Below are the code and all the weights of a small trained network. Each question names an input and a class and asks about switching units off, where a switched-off unit gives its printed mean instead of its output.

import numpy as np


def w(rows, s, z=0):
    codes = np.array(rows[::2]) - 128.0
    scale = np.full(codes.shape[1], s)
    scale[-1] = z or s
    return codes * scale


def norm(h):
    return h / np.sqrt((h * h).mean(-1, keepdims=True) + 1e-5)


def f(y):
    return y / 2 * (1 + np.tanh(0.7978845608 * (y + 0.044715 * y**3)))


def log_softmax(a):
    a = a - a.max(-1, keepdims=True)
    return a - np.log(np.exp(a).sum(-1, keepdims=True))


def net(x, mask):
    res = np.array(x, float).reshape(1, 2) / 4 @ E
    u = 0
    for l in range(2):
        y = f(norm(res) @ A[l][:, :-1].T + A[l][:, -1])
        res = res + np.where(mask[u : u + 6], y, B[l][:, -1]) @ B[l][:, :-1]
        u += 6
    return log_softmax(norm(res)[-1] @ U[:, :-1].T + U[:, -1])


A, B = {}, {}
E = w([
[139,117,123,138,126,152,102,185],'x0',
[66,182,141,72,109,146,254,128],'x1',
],0.0074)
A[0] = w([
[128,122,127,125,126,99,195,17,7],'0.n1',
[124,125,126,120,120,157,226,254,119],'0.n2',
[128,128,128,114,125,121,215,86,3],'0.n3',
[114,138,136,121,117,138,124,206,35],'0.n4',
[117,136,129,127,124,127,211,84,6],'0.n5',
[137,126,137,124,130,123,159,124,147],'0.n6',
],0.019,0.0029)
B[0] = w([
[158,158,132,129,207,177,92,42,243],'0.n1',
[110,151,76,103,105,253,71,164,254],'0.n2',
[109,104,166,128,81,47,164,178,232],'0.n3',
[138,76,117,53,185,113,70,96,166],'0.n4',
[111,108,156,120,85,47,178,175,232],'0.n5',
[88,186,109,214,218,160,216,179,153],'0.n6',
],0.021,0.015)
A[1] = w([
[92,106,117,131,54,90,128,248,72],'1.n1',
[114,108,179,122,73,61,105,166,33],'1.n2',
[140,137,93,186,97,96,181,131,15],'1.n3',
[181,58,142,129,135,37,33,136,192],'1.n4',
[163,91,172,164,161,2,156,124,42],'1.n5',
[150,191,171,218,119,153,174,203,2],'1.n6',
],0.022,0.0021)
B[1] = w([
[168,129,168,181,110,42,208,1,201],'1.n1',
[129,106,70,156,118,181,73,182,175],'1.n2',
[147,139,131,145,146,139,92,162,140],'1.n3',
[134,117,116,201,104,97,148,168,254],'1.n4',
[69,120,168,38,219,103,109,184,194],'1.n5',
[117,132,84,90,80,218,99,125,173],'1.n6',
],0.023,0.024)
U = w([
[115,108,46,52,102,205,37,136,143],'0',
[127,99,93,238,129,40,106,199,184],'1',
[98,172,136,123,36,104,236,7,136],'2',
[46,155,190,40,233,54,143,146,169],'3',
[164,159,141,88,114,78,102,117,1],'4',
[174,181,133,173,207,136,56,3,79],'5',
],0.012,0.0064)

Each question gives the input, the list of numbers given to net, and the class t.
The units are the neurons (one row each of A and B). Each row of codes is followed by its name. A weight is (code - 128) times the scale printed after its matrix; where a second scale follows, it is the last column's (A, B and U).
mask holds one flag per neuron, layer by layer. A switched-off neuron (its flag False) gives its mean, the last column of its row in B, instead of its output. The means were averaged over made-up inputs and are rounded, as every weight is.
A unit's drop is (log p(t) with every unit on - log p(t) with that unit switched off) / (log p(t) with every unit on - log p(t) with every unit switched off).
The circuit of an input: a set's keep is (log p(t) with only the set's units on - log p(t) with every unit switched off) / (log p(t) with every unit on - log p(t) with every unit switched off). Starting from all 12 units, units are removed one at a time, each time the one whose removal leaves the highest keep (on an exact tie, the one counted first), for as long as the keep stays at least 0.8.
circuit, biggest first: the units of the circuit, biggest drop first
top k neurons: the k neurons with the biggest drops, biggest first
k most important neurons of layer l: the k neurons of layer l with the biggest drops, biggest first
drop when u is switched off: that unit's drop, to one decimal
input [6,5], class 0: circuit, biggest first -> (0.n2)
input [-8,8], class 3: 2 most important neurons of layer 0 -> (0.n5, 0.n3)
input [-3,4], class 2: circuit, biggest first -> (1.n1, 0.n5)
input [-2,6], class 2: top 2 neurons -> (1.n1, 0.n2)
input [-4,6], class 2: top 4 neurons -> (1.n1, 0.n2, 0.n3, 0.n5)
input [-5,5], class 3: top 2 neurons -> (1.n5, 0.n5)
input [-8,6], class 3: top 4 neurons -> (0.n1, 1.n5, 0.n5, 0.n3)
input [-1,2], class 2: top 2 neurons -> (1.n1, 0.n2)
input [-5,7], class 2: top 4 neurons -> (1.n1, 0.n2, 0.n3, 0.n5)
input [4,4], class 2: top 2 neurons -> (0.n1, 1.n1)
input [0,0], class 0: drop when 0.n1 is switched off -> 0.6
input [-7,-2], class 5: drop when 0.n1 is switched off -> 0.9
input [6,4], class 0: drop when 0.n2 is switched off -> 1.2
input [-8,-2], class 5: most important neuron of layer 0 -> (0.n1)
input [5,2], class 0: drop when 0.n2 is switched off -> 0.0
